Below are the code and all the weights of a small trained network. Each question names an input and a class and asks about switching units off, where a switched-off unit gives its printed mean instead of its output.

import numpy as np


def w(rows, s, z=0):
    codes = np.array(rows[::2]) - 128.0
    scale = np.full(codes.shape[1], s)
    scale[-1] = z or s
    return codes * scale


def norm(h):
    return h / np.sqrt((h * h).mean(-1, keepdims=True) + 1e-5)


def f(y):
    return np.maximum(y, 0)


def log_softmax(a):
    a = a - a.max(-1, keepdims=True)
    return a - np.log(np.exp(a).sum(-1, keepdims=True))


def net(x, mask):
    res = np.array(x, float).reshape(1, 5) / 4 @ E
    u = 0
    for l in range(2):
        y = f(norm(res) @ A[l][:, :-1].T + A[l][:, -1])
        res = res + np.where(mask[u : u + 8], y, B[l][:, -1]) @ B[l][:, :-1]
        u += 8
    return log_softmax(norm(res)[-1] @ U[:, :-1].T + U[:, -1])


A, B = {}, {}
E = w([
[165,2,100],'x0',
[148,118,142],'x1',
[191,167,178],'x2',
[52,138,136],'x3',
[106,126,168],'x4',
],0.0042)
A[0] = w([
[171,206,76,251],'0.n0',
[111,94,156,81],'0.n1',
[97,200,129,205],'0.n2',
[86,180,154,184],'0.n3',
[254,142,97,15],'0.n4',
[111,149,93,129],'0.n5',
[102,87,170,138],'0.n6',
[185,115,121,62],'0.n7',
],0.013,0.0017)
B[0] = w([
[74,47,92,237],'0.n0',
[145,26,120,169],'0.n1',
[173,159,59,254],'0.n2',
[210,243,68,241],'0.n3',
[42,139,218,234],'0.n4',
[198,4,129,168],'0.n5',
[167,91,47,192],'0.n6',
[115,180,182,180],'0.n7',
],0.0037,0.0049)
A[1] = w([
[175,129,159,116],'1.n0',
[63,145,90,190],'1.n1',
[120,195,73,242],'1.n2',
[183,222,140,85],'1.n3',
[92,151,73,182],'1.n4',
[110,2,176,246],'1.n5',
[69,217,200,80],'1.n6',
[182,194,99,76],'1.n7',
],0.0066,0.0014)
B[1] = w([
[175,131,197,147],'1.n0',
[237,247,164,170],'1.n1',
[249,253,184,211],'1.n2',
[98,132,102,198],'1.n3',
[199,107,208,180],'1.n4',
[63,180,84,253],'1.n5',
[120,51,101,179],'1.n6',
[140,199,30,187],'1.n7',
],0.0043,0.005)
U = w([
[86,74,124,125],'0',
[185,203,110,208],'1',
[130,71,245,5],'2',
[70,1,67,71],'3',
],0.0099,0.003)

Each question gives the input, the list of numbers given to net, and the class t.
The units are the neurons (one row each of A and B). Each row of codes is followed by its name. A weight is (code - 128) times the scale printed after its matrix; where a second scale follows, it is the last column's (A, B and U).
mask holds one flag per neuron, layer by layer. A switched-off neuron (its flag False) gives its mean, the last column of its row in B, instead of its output. The means were averaged over made-up inputs and are rounded, as every weight is.
A unit's drop is (log p(t) with every unit on - log p(t) with that unit switched off) / (log p(t) with every unit on - log p(t) with every unit switched off).
The circuit of an input: a set's keep is (log p(t) with only the set's units on - log p(t) with every unit switched off) / (log p(t) with every unit on - log p(t) with every unit switched off). Starting from the 12 units with the biggest drops (on a tie, the unit counted first), units are removed one at a time, each time the one whose removal leaves the highest keep (on an exact tie, the one counted first), for as long as the keep stays at least 0.8.
circuit, biggest first: the units of the circuit, biggest drop first
unit that matters most: the unit with the biggest drop
top k neurons: the k neurons with the biggest drops, biggest first
top k neurons in layer l: the k neurons of layer l with the biggest drops, biggest first
drop when u is switched off: that unit's drop, to one decimal
input [-4,-5,-4,-8,-7], class 0: circuit, biggest first => 0.n3; 0.n0; 0.n4
input [0,4,-6,-3,4], class 3: unit that matters most => 0.n3
input [3,-8,5,-4,-2], class 0: circuit, biggest first => 0.n4; 1.n2; 0.n3; 1.n5
input [7,7,8,-7,2], class 2: circuit, biggest first => 0.n4; 0.n3; 0.n2
input [-5,8,-6,-8,-4], class 0: top 2 neurons => 0.n4; 0.n3
input [1,-4,-6,8,5], class 1: circuit, biggest first => 1.n1; 0.n0
input [-3,7,6,-6,3], class 2: top 3 neurons in layer 0 => 0.n4; 0.n3; 0.n0
input [7,-8,6,-3,8], class 2: top 2 neurons in layer 0 => 0.n0; 0.n7
input [1,1,2,-1,4], class 2: top 2 neurons => 0.n0; 1.n7
input [8,-5,8,1,-6], class 2: top 3 neurons in layer 0 => 0.n4; 0.n0; 0.n7
input [2,-7,2,-3,-7], class 0: top 2 neurons in layer 0 => 0.n4; 0.n0
input [1,5,-6,-4,1], class 3: top 2 neurons => 0.n3; 1.n2
input [-3,4,-7,-8,-8], class 0: top 2 neurons in layer 0 => 0.n3; 0.n4
input [1,5,-3,7,8], class 1: unit that matters most => 1.n1
input [2,-8,5,4,-6], class 0: drop when 0.n5 is switched off => -0.1
input [2,-6,8,-8,2], class 2: drop when 0.n4 is switched off => 0.3
input [7,-7,6,6,8], class 3: drop when 0.n4 is switched off => 0.0
